Here is a tiny trained network, its code and every weight. The questions are about switching its units off for an input and a target symbol, where a switched-off unit gives its printed mean instead of its output.

import numpy as np


def w(rows, s, z=0):
    codes = np.array(rows[::2]) - 128.0
    scale = np.full(codes.shape[1], s)
    scale[-1] = z or s
    return codes * scale


def f(y):
    return y / 2 * (1 + np.tanh(0.7978845608 * (y + 0.044715 * y**3)))


def softmax(a):
    e = np.exp(a - a.max(-1, keepdims=True))
    return e / e.sum(-1, keepdims=True)


def log_softmax(a):
    a = a - a.max(-1, keepdims=True)
    return a - np.log(np.exp(a).sum(-1, keepdims=True))


def net(x, mask):
    ids = ['αβγδεζθλξπστφψω'.index(c) for c in x.split()]
    T = len(ids)
    res = E[ids] + P[:T]
    r = res
    for j in range(3):
        rows = slice(3 * j, 3 * j + 3)
        q, k, v = (r @ M[0][rows].T for M in (Q, K, V))
        z = softmax(np.where(np.tri(T) > 0, q @ k.T / 3**0.5, -1e9)) @ v
        o = O[0][rows]
        res = res + np.where(mask[j], z, o[:, -1]) @ o[:, :-1]
    y = f(res @ A[0][:, :-1].T + A[0][:, -1])
    res = res + np.where(mask[3:7], y, B[0][:, -1]) @ B[0][:, :-1]
    return log_softmax(res[-1] @ U[:, :-1].T + U[:, -1])


Q, K, V, O, A, B = {}, {}, {}, {}, {}, {}
E = w([
[98,152,169],'α',
[141,89,150],'β',
[173,71,159],'γ',
[148,117,185],'δ',
[141,177,214],'ε',
[148,125,192],'ζ',
[95,120,143],'θ',
[79,80,45],'λ',
[127,148,179],'ξ',
[92,159,201],'π',
[101,165,214],'σ',
[111,49,98],'τ',
[36,84,139],'φ',
[43,65,80],'ψ',
[247,92,103],'ω',
],0.014)
P = w([
[106,128,202],'0',
[119,179,103],'1',
[125,106,188],'2',
[219,118,94],'3',
[125,100,189],'4',
[196,161,91],'5',
[113,110,201],'6',
[211,159,74],'7',
[84,86,170],'8',
[148,163,57],'9',
[41,111,164],'10',
[183,191,83],'11',
[145,90,188],'12',
[252,148,84],'13',
],0.014)
Q[0] = w([
[79,119,57],'h0',
[74,237,83],'h0',
[112,123,2],'h0',
[91,93,152],'h1',
[182,178,183],'h1',
[138,102,215],'h1',
[92,191,123],'h2',
[163,113,131],'h2',
[100,118,80],'h2',
],0.012)
K[0] = w([
[155,126,75],'h0',
[95,83,136],'h0',
[134,184,48],'h0',
[114,100,149],'h1',
[113,129,122],'h1',
[117,249,91],'h1',
[71,119,133],'h2',
[85,155,99],'h2',
[121,146,202],'h2',
],0.018)
V[0] = w([
[70,158,178],'h0',
[53,103,93],'h0',
[55,201,37],'h0',
[121,249,121],'h1',
[138,79,101],'h1',
[106,115,57],'h1',
[193,180,96],'h2',
[58,125,101],'h2',
[83,101,180],'h2',
],0.012)
O[0] = w([
[106,50,20,157],'h0',
[251,26,172,130],'h0',
[175,139,180,1],'h0',
[72,114,65,28],'h1',
[166,185,232,136],'h1',
[139,141,151,85],'h1',
[37,205,93,36],'h2',
[146,49,103,122],'h2',
[254,92,116,210],'h2',
],0.0069,0.0045)
A[0] = w([
[231,54,8,196],'n0',
[125,1,57,255],'n1',
[141,87,243,252],'n2',
[155,15,79,109],'n3',
],0.007,0.0034)
B[0] = w([
[188,149,165,251],'n0',
[136,112,83,254],'n1',
[101,172,81,217],'n2',
[67,191,255,210],'n3',
],0.0074,0.0085)
U = w([
[45,20,153,183],'α',
[77,78,254,18],'β',
[48,177,154,243],'γ',
[139,83,85,4],'δ',
[89,93,110,128],'ε',
[120,134,121,20],'ζ',
[128,65,115,3],'θ',
[137,114,94,36],'λ',
[109,86,117,86],'ξ',
[133,157,94,111],'π',
[83,57,116,158],'σ',
[133,121,120,24],'τ',
[137,125,109,59],'φ',
[201,150,105,244],'ψ',
[145,247,74,173],'ω',
],0.0089,0.0057)

Each question gives the input, a string of symbols that net reads in full, and the target symbol t.
The units are the heads (3 rows each of Q, K, V and O) and the neurons (one row each of A and B). Each row of codes is followed by its name. A weight is (code - 128) times the scale printed after its matrix; where a second scale follows, it is the last column's (O, A, B and U).
mask holds one flag per unit, heads first, then neurons. A switched-off unit (its flag False) gives its mean, the last column of its rows in O or B, instead of its output. The means were averaged over made-up inputs and are rounded, as every weight is.
A unit's drop is (log p(t) with every unit on - log p(t) with that unit switched off) / (log p(t) with every unit on - log p(t) with every unit switched off).
The circuit of an input: a set's keep is (log p(t) with only the set's units on - log p(t) with every unit switched off) / (log p(t) with every unit on - log p(t) with every unit switched off). Starting from all 7 units, units are removed one at a time, each time the one whose removal leaves the highest keep (on an exact tie, the one counted first), for as long as the keep stays at least 0.8.
units of the circuit, in order: the units of the circuit, biggest drop first
k most important neurons: the k neurons with the biggest drops, biggest first
which heads matter: for each layer, one digit per head in row order, 1 if its drop is at least 0.15 and else 0, layers parted by /
drop when u is switched off: that unit's drop, to one decimal
input δ σ ω ψ π γ γ, target α: 2 most important neurons : (n2 n0)
input σ γ ψ ω ζ, target γ: which heads matter : 001
input π γ ω ω π ω θ ψ ω γ, target ω: units of the circuit, in order : (h0)
input γ φ γ ω ψ φ ψ λ σ ψ γ ψ, target ψ: units of the circuit, in order : (h2 h0)
input ζ γ φ ψ σ γ τ ψ ψ ω π, target α: units of the circuit, in order : (h0 n0)
input π ω π π φ π π π ψ ψ γ π ε, target α: units of the circuit, in order : (h0 h1 h2)
input ψ ψ ψ φ, target ψ: units of the circuit, in order : (h0 n0)
input γ σ τ π ψ ψ γ, target α: which heads matter : 110
input σ β ψ γ ε σ γ ω ε ω ψ, target γ: which heads matter : 100
input ψ ω γ ψ ω ψ γ, target γ: units of the circuit, in order : (h2 h0)
input σ σ ψ ε π ψ ψ φ ψ ψ δ φ, target ψ: units of the circuit, in order : (h0 h2)
input ψ ψ λ ψ ψ ε ε ψ, target ψ: units of the circuit, in order : (h0 n0)
input ψ ψ σ ψ ψ π π ψ ψ ψ π λ, target ψ: units of the circuit, in order : (h2 h0)
input ψ γ ε ω γ ω γ γ ε, target γ: units of the circuit, in order : (h2)
input φ π ψ π γ γ ψ ψ ε ψ ψ γ π ω, target ω: drop when h2 is switched off : 0.8
input ψ ψ ω π ψ ω φ π ψ σ, target ψ: drop when n0 is switched off : 0.2
input λ ψ ψ, target β: drop when n3 is switched off : 1.1
input ξ γ ψ θ ψ ψ γ ζ ψ ψ λ π α, target α: drop when n0 is switched off : 0.1
